Below are the code and all the weights of a small trained network. Each question names an input and a target symbol and asks about switching units off, where a switched-off unit gives its printed mean instead of its output.

import numpy as np


def w(rows, s, z=0):
    codes = np.array(rows[::2]) - 128.0
    scale = np.full(codes.shape[1], s)
    scale[-1] = z or s
    return codes * scale


def f(y):
    return np.maximum(y, 0)


def softmax(a):
    e = np.exp(a - a.max(-1, keepdims=True))
    return e / e.sum(-1, keepdims=True)


def log_softmax(a):
    a = a - a.max(-1, keepdims=True)
    return a - np.log(np.exp(a).sum(-1, keepdims=True))


def net(x, mask):
    ids = ['ΓΔΠΣΩαβεηθλξτφψ'.index(c) for c in x.split()]
    T = len(ids)
    res = E[ids] + P[:T]
    u = 0
    for l in range(3):
        q, k, v = (res @ M[l].T for M in (Q, K, V))
        z = softmax(np.where(np.tri(T) > 0, q @ k.T / 2**0.5, -1e9)) @ v
        res = res + np.where(mask[u], z, O[l][:, -1]) @ O[l][:, :-1]
        u += 1
        y = f(res @ A[l][:, :-1].T + A[l][:, -1])
        res = res + np.where(mask[u : u + 4], y, B[l][:, -1]) @ B[l][:, :-1]
        u += 4
    return log_softmax(res[-1] @ U[:, :-1].T + U[:, -1])


Q, K, V, O, A, B = {}, {}, {}, {}, {}, {}
E = w([
[130,136,140,118],'Γ',
[131,121,145,125],'Δ',
[102,158,105,133],'Π',
[187,161,255,169],'Σ',
[120,97,157,123],'Ω',
[139,132,122,77],'α',
[140,87,108,110],'β',
[105,151,157,151],'ε',
[86,172,173,49],'η',
[128,124,140,105],'θ',
[152,145,144,163],'λ',
[177,54,163,72],'ξ',
[115,115,122,137],'τ',
[135,115,138,171],'φ',
[163,141,72,140],'ψ',
],0.026)
P = w([
[62,182,158,225],'0',
[65,69,140,158],'1',
[83,101,119,228],'2',
[109,150,137,161],'3',
[104,167,73,160],'4',
[127,182,79,159],'5',
[142,183,107,32],'6',
[126,196,82,67],'7',
[200,218,79,57],'8',
[125,173,93,27],'9',
[238,196,75,50],'10',
[229,173,87,2],'11',
],0.0059)
Q[0] = w([
[67,111,2,59],'L0H0',
[95,91,228,10],'L0H0',
],0.0063)
K[0] = w([
[89,68,105,3],'L0H0',
[231,192,197,153],'L0H0',
],0.0048)
V[0] = w([
[128,100,239,107],'L0H0',
[217,108,254,52],'L0H0',
],0.0073)
O[0] = w([
[94,168,99,124,215],'L0H0',
[191,128,103,254,254],'L0H0',
],0.018,0.0092)
A[0] = w([
[120,114,1,101,108],'L0N0',
[140,62,146,142,144],'L0N1',
[147,139,93,35,253],'L0N2',
[205,220,159,184,165],'L0N3',
],0.0073,0.0029)
B[0] = w([
[162,6,182,137,143],'L0N0',
[80,137,72,138,152],'L0N1',
[149,48,101,163,143],'L0N2',
[10,109,144,121,250],'L0N3',
],0.012,0.014)
Q[1] = w([
[122,105,73,110],'L1H0',
[150,125,10,110],'L1H0',
],0.011)
K[1] = w([
[129,200,253,134],'L1H0',
[232,120,6,23],'L1H0',
],0.0049)
V[1] = w([
[254,68,55,155],'L1H0',
[216,132,210,165],'L1H0',
],0.0085)
O[1] = w([
[116,152,162,167,1],'L1H0',
[32,172,247,21,52],'L1H0',
],0.013,0.01)
A[1] = w([
[117,27,157,106,126],'L1N0',
[128,16,70,130,172],'L1N1',
[81,100,50,229,250],'L1N2',
[253,136,170,233,233],'L1N3',
],0.0058,0.0022)
B[1] = w([
[254,175,165,104,141],'L1N0',
[132,79,205,243,203],'L1N1',
[170,138,153,107,252],'L1N2',
[59,198,37,179,172],'L1N3',
],0.0077,0.022)
Q[2] = w([
[171,76,115,175],'L2H0',
[2,143,115,60],'L2H0',
],0.0089)
K[2] = w([
[84,1,44,42],'L2H0',
[251,98,105,80],'L2H0',
],0.0051)
V[2] = w([
[1,117,105,88],'L2H0',
[66,100,219,143],'L2H0',
],0.0084)
O[2] = w([
[10,162,30,82,2],'L2H0',
[47,177,211,121,135],'L2H0',
],0.011,0.0059)
A[2] = w([
[139,103,151,127,251],'L2N0',
[97,61,121,71,229],'L2N1',
[126,14,254,242,86],'L2N2',
[95,180,57,235,139],'L2N3',
],0.0085,0.0028)
B[2] = w([
[75,185,97,155,146],'L2N0',
[124,1,158,117,129],'L2N1',
[95,161,110,53,254],'L2N2',
[149,134,180,123,206],'L2N3',
],0.0092,0.037)
U = w([
[132,136,97,154,42],'Γ',
[136,124,126,151,77],'Δ',
[226,146,169,121,144],'Π',
[60,94,124,139,164],'Σ',
[144,134,128,141,145],'Ω',
[144,132,133,153,36],'α',
[162,163,153,128,76],'β',
[117,50,121,158,253],'ε',
[176,91,98,254,115],'η',
[165,61,220,167,69],'θ',
[143,46,202,160,113],'λ',
[181,207,171,224,212],'ξ',
[173,165,130,123,64],'τ',
[148,54,204,153,119],'φ',
[184,115,227,105,115],'ψ',
],0.0082,0.0042)

Each question gives the input, a string of symbols that net reads in full, and the target symbol t.
The units are the heads (2 rows each of Q, K, V and O) and the neurons (one row each of A and B). Each row of codes is followed by its name. A weight is (code - 128) times the scale printed after its matrix; where a second scale follows, it is the last column's (O, A, B and U).
mask holds one flag per unit, layer by layer, with each layer's heads first. A switched-off unit (its flag False) gives its mean, the last column of its rows in O or B, instead of its output. The means were averaged over made-up inputs and are rounded, as every weight is.
A unit's drop is (log p(t) with every unit on - log p(t) with that unit switched off) / (log p(t) with every unit on - log p(t) with every unit switched off).
The circuit of an input: a set's keep is (log p(t) with only the set's units on - log p(t) with every unit switched off) / (log p(t) with every unit on - log p(t) with every unit switched off). Starting from the 12 units with the biggest drops (on a tie, the unit counted first), units are removed one at a time, each time the one whose removal leaves the highest keep (on an exact tie, the one counted first), for as long as the keep stays at least 0.8.
units of the circuit, in order: the units of the circuit, biggest drop first
most important unit: the unit with the biggest drop
top k neurons: the k neurons with the biggest drops, biggest first
top k neurons in layer l: the k neurons of layer l with the biggest drops, biggest first
drop of u: that unit's drop, to one decimal
input Σ τ τ η ψ ξ Δ ξ Π ξ ξ ε, target ε: most important unit : L0N3
input η Π η ξ ε ψ β ε Σ η, target η: top 2 neurons : (L2N2; L0N3)
input η η τ η ξ η Δ η ξ Π Δ, target η: units of the circuit, in order : (L2H0; L1H0)
input ξ ξ η β, target ξ: top 2 neurons in layer 0 : (L0N3; L0N1)
input Δ Σ ε η, target η: units of the circuit, in order : (L0N3; L0H0; L1H0; L2N2)
input ε ε Ω, target ε: units of the circuit, in order : (L0H0; L1H0)
input ψ ξ ψ η, target ψ: units of the circuit, in order : (L0H0; L1N3)
input η ξ Σ, target Σ: units of the circuit, in order : (L0N3; L2N2)
input ξ ξ ξ Ω, target ξ: units of the circuit, in order : (L0H0; L1H0)
input Π λ Π α ξ ξ, target Π: top 2 neurons : (L1N0; L2N2)
input Σ λ Ω Ω ξ, target ξ: top 2 neurons : (L1N3; L2N3)
input η Ω α, target η: top 3 neurons : (L2N2; L1N0; L2N3)
input Π η ξ, target Π: top 2 neurons : (L2N2; L0N2)
input Π ξ ξ η ε α η η ξ η ξ, target η: top 2 neurons in layer 1 : (L1N1; L1N0)
input ξ τ η η ξ ξ ξ ξ ξ Δ ξ η, target ξ: most important unit : L0H0
input η η ξ η ξ ξ Π, target η: top 2 neurons in layer 1 : (L1N0; L1N2)
input ε Π α, target ε: top 3 neurons in layer 0 : (L0N1; L0N2; L0N0)
input Π ξ ξ η η ξ ξ, target η: top 2 neurons in layer 0 : (L0N0; L0N1)
input ξ η η η ξ τ φ ξ Δ Σ, target Σ: drop of L0H0 : 0.2
input η ξ η Π, target η: drop of L1H0 : 0.6
input ξ ξ β, target ξ: drop of L1H0 : 0.4
input ε β η ξ ξ ξ ξ ξ ξ η α ξ, target ξ: top neuron : (L1N3)
